[[108  98 110 156]
 [120 137  99 147]
 [131 138 100 143]
 [123 106 122 154]]
|
[[120 137  99 147]
 [123 106 122 154]]

[[118 136 112 116 135 107 118 119]
 [134 121 140 130 124 139 134 137]
 [155 110 111 130 127 138 144 137]
 [122 132 119 122 126 115 133 119]
 [135 120 135 130 134 135 128 136]]
|
[[134 121 140 130 124 139 134 137]
 [122 132 119 122 126 115 133 119]]

[[120 133 118 126 152 113 129 130]
 [126 135 117 131 144 117 121 129]
 [137 138 117 143 125 127 106 129]
 [119 120 136 116 135 126 146 127]
 [119 119 137 115 134 127 148 127]
 [135 138 117 141 128 126 108 129]
 [128 135 118 133 141 119 119 130]
 [130 136 117 137 135 122 115 129]
 [119 121 135 116 136 125 146 127]
 [135 124 137 130 104 143 127 127]]
|
[[126 135 117 131 144 117 121 129]
 [119 120 136 116 135 126 146 127]
 [135 138 117 141 128 126 108 129]
 [130 136 117 137 135 122 115 129]
 [135 124 137 130 104 143 127 127]]

[[136 127 111 139 109 125 124 125 129 138 112 144 113 144 155]
 [112  99 133 140 117 151 136 113 139 124 128 147 132 135 139]]
|
[[112  99 133 140 117 151 136 113 139 124 128 147 132 135 139]]

[[129 128 133 109 105 136 135 146 128 121 118 125 125 122 137]
 [133 108 131 122 121 144 131 143 118 105 149 110 107 112 145]]
|
[[133 108 131 122 121 144 131 143 118 105 149 110 107 112 145]]

[[119 126 131 131 113 142 113]
 [141 150 134 130 115 125 124]
 [135 132 111 137 119 122 110]
 [124 106 120 136 122 138 113]
 [135 134 123 139 125 113 131]
 [130 140 116 125 145 116 118]
 [139 124 149 134 130 116 140]
 [133 146 139 130 140 115 112]]
|
[[141 150 134 130 115 125 124]
 [124 106 120 136 122 138 113]
 [130 140 116 125 145 116 118]
 [133 146 139 130 140 115 112]]
---
[[114 126 125 150 120 142]
 [119 137 111 150 124 138]
 [114 116 138 150 118 141]
 [143 126 136 150 136 113]
 [124 143 106 150 128 134]
 [127 140 111 150 130 130]]
|
[[127 140 111 150 130 130]
 [124 143 106 150 128 134]
 [143 126 136 150 136 113]
 [114 116 138 150 118 141]
 [119 137 111 150 124 138]
 [114 126 125 150 120 142]]

[[135 120 135 116]
 [139 123 121 137]
 [144 128 123 103]
 [121 118 144 141]]
|
[[121 118 144 141]
 [144 128 123 103]
 [139 123 121 137]
 [135 120 135 116]]

[[140 116 155 132 111 133 129 135]
 [132 103 121 120 108 110 133 146]
 [133 146 146 128 110 143 129 138]
 [129 102 119 118 124 120 141 140]]
|
[[129 102 119 118 124 120 141 140]
 [133 146 146 128 110 143 129 138]
 [132 103 121 120 108 110 133 146]
 [140 116 155 132 111 133 129 135]]

[[127 128 123 125]
 [124 126 127 127]
 [113 143 125 133]
 [124 143 124 131]
 [111 150 125 133]
 [131 148 128 137]
 [128 136 131 133]]
|
[[128 136 131 133]
 [131 148 128 137]
 [111 150 125 133]
 [124 143 124 131]
 [113 143 125 133]
 [124 126 127 127]
 [127 128 123 125]]

[[124 120 124 127 128 134 137 115 128 122 129 140]
 [125 124 124 125 121 120 118 118 131 125 123 105]
 [124 119 125 126 127 131 135 113 129 121 129 135]
 [126 104 129 118 125 137 124 132 145 128 129 114]
 [125 124 115 128 117 126 127 117 124 123 118 119]]
|
[[125 124 115 128 117 126 127 117 124 123 118 119]
 [126 104 129 118 125 137 124 132 145 128 129 114]
 [124 119 125 126 127 131 135 113 129 121 129 135]
 [125 124 124 125 121 120 118 118 131 125 123 105]
 [124 120 124 127 128 134 137 115 128 122 129 140]]

[[124 130 147 135 137 122 122 138 122]
 [125 130 150 138 137 125 122 136 120]
 [125 129 148 137 138 123 123 134 126]
 [124 131 146 135 138 123 122 137 123]
 [126 128 148 138 138 123 123 133 126]
 [124 131 147 136 137 123 123 137 123]
 [124 130 148 137 137 124 123 137 123]
 [125 130 148 137 136 123 122 135 124]
 [124 130 150 137 137 124 122 137 122]
 [124 130 151 138 135 124 122 137 120]]
|
[[124 130 151 138 135 124 122 137 120]
 [124 130 150 137 137 124 122 137 122]
 [125 130 148 137 136 123 122 135 124]
 [124 130 148 137 137 124 123 137 123]
 [124 131 147 136 137 123 123 137 123]
 [126 128 148 138 138 123 123 133 126]
 [124 131 146 135 138 123 122 137 123]
 [125 129 148 137 138 123 123 134 126]
 [125 130 150 138 137 125 122 136 120]
 [124 130 147 135 137 122 122 138 122]]

[[128 127 129 149 124 116 119 132 129 128 117 141 143 133]
 [136 138 121 122 127 132 140 133 125 133 122 115 140 130]
 [138 138 110 121 115 136 140 144 111 135 114 103 131 126]]
|
[[138 138 110 121 115 136 140 144 111 135 114 103 131 126]
 [136 138 121 122 127 132 140 133 125 133 122 115 140 130]
 [128 127 129 149 124 116 119 132 129 128 117 141 143 133]]
---
[[109 115 137 125 104]
 [135 131 109 112 140]
 [145 151 127 148 140]
 [132 138 131 126 139]]
|
[[115 137]
 [131 109]]

[[127 116 124 151]
 [146 113 133 117]
 [142 138 107 144]
 [113 147 115 118]
 [119 121 139 116]]
|
[[116 124]
 [113 133]]

[[123 134 146 101]
 [136 125 139 125]]
|
[[134 146]
 [125 139]]

[[109 118 120]
 [129 116 118]
 [121 108 128]
 [136 104 118]]
|
[[118 120]
 [116 118]]

[[122 122 133 145 137]
 [126 135 114 117 156]
 [116 122 129 134 128]]
|
[[122 133]
 [135 114]]

[[115 125 103 129 114]
 [145 119 121 108 100]]
|
[[125 103]
 [119 121]]

[[155 131 150 101]
 [115 148 133 153]]
|
[[131 150]
 [148 133]]

[[115 101 127]
 [140 141 137]
 [105 139 134]]
|
[[101 127]
 [141 137]]
---
[[139 128 128 128 141 124 130 141 149 122 136 135 142 133 128]
 [138 134 126 128 111 136 115 130 147 130 141 133 143 117 121]]
|
[[121 117 143 133 141 130 147 130 115 136 111 128 126 134 138]
 [128 133 142 135 136 122 149 141 130 124 141 128 128 128 139]]

[[135 142 129 121 128 127 128 122 127 119 133]
 [121 125 126 106 130 128 119 128 133 136 137]
 [123 141 127 120 118 130 142 105 125 142 131]
 [123 124 121 122 125 124 137 136 131 130 132]]
|
[[132 130 131 136 137 124 125 122 121 124 123]
 [131 142 125 105 142 130 118 120 127 141 123]
 [137 136 133 128 119 128 130 106 126 125 121]
 [133 119 127 122 128 127 128 121 129 142 135]]

[[127 125 136 119 124 134 133 134 136 129]
 [135 134 150 121 130 142 123 123 108 133]
 [134 120 136 126 130 127 135 147 121 112]
 [136 135 140 127 132 138 122 125 109 131]
 [125 111 147 127 135 107 130 150 132 118]
 [127 125 126 123 123 132 143 136 141 114]
 [118 119 132 132 134 106 130 135 144 109]]
|
[[109 144 135 130 106 134 132 132 119 118]
 [114 141 136 143 132 123 123 126 125 127]
 [118 132 150 130 107 135 127 147 111 125]
 [131 109 125 122 138 132 127 140 135 136]
 [112 121 147 135 127 130 126 136 120 134]
 [133 108 123 123 142 130 121 150 134 135]
 [129 136 134 133 134 124 119 136 125 127]]

[[114 140 128 135]
 [125 133 120 124]
 [127 127 127 128]
 [113 147 126 133]
 [135 140 131 137]
 [132 149 121 130]
 [117 140 125 131]
 [130 126 129 127]
 [129 150 123 134]
 [135 140 127 131]
 [132 147 130 139]]
|
[[139 130 147 132]
 [131 127 140 135]
 [134 123 150 129]
 [127 129 126 130]
 [131 125 140 117]
 [130 121 149 132]
 [137 131 140 135]
 [133 126 147 113]
 [128 127 127 127]
 [124 120 133 125]
 [135 128 140 114]]

[[130 128 114 116 121 146 135 125 122 123]
 [125 120 129 120 125 118 134 119 126 126]
 [130 129 118 116 120 148 136 127 124 123]
 [124 130 153 113 117 130 138 125 131 126]
 [121 128 152 110 120 123 136 117 128 129]
 [128 125 112 112 121 145 135 122 121 120]
 [123 123 118 114 135 123 127 110 118 125]
 [125 124 118 122 122 121 119 116 120 123]]
|
[[123 120 116 119 121 122 122 118 124 125]
 [125 118 110 127 123 135 114 118 123 123]
 [120 121 122 135 145 121 112 112 125 128]
 [129 128 117 136 123 120 110 152 128 121]
 [126 131 125 138 130 117 113 153 130 124]
 [123 124 127 136 148 120 116 118 129 130]
 [126 126 119 134 118 125 120 129 120 125]
 [123 122 125 135 146 121 116 114 128 130]]

[[117 134 126 124 124 130 129 112 117 117 123]
 [122 115 129 127 113 111 122 147 138 123 121]
 [152 120 128 126 103 143 132 124 116 141 133]
 [117 142 125 120 131 121 127 113 132 116 125]]
|
[[125 116 132 113 127 121 131 120 125 142 117]
 [133 141 116 124 132 143 103 126 128 120 152]
 [121 123 138 147 122 111 113 127 129 115 122]
 [123 117 117 112 129 130 124 124 126 134 117]]

[[128 138 134 122 124 140 124]
 [142 117 125 127 143 129 131]
 [115 136 111 146 119 125 123]
 [145 127 129 126 136 127 119]
 [132 152 123 127 141 131 134]]
|
[[134 131 141 127 123 152 132]
 [119 127 136 126 129 127 145]
 [123 125 119 146 111 136 115]
 [131 129 143 127 125 117 142]
 [124 140 124 122 134 138 128]]
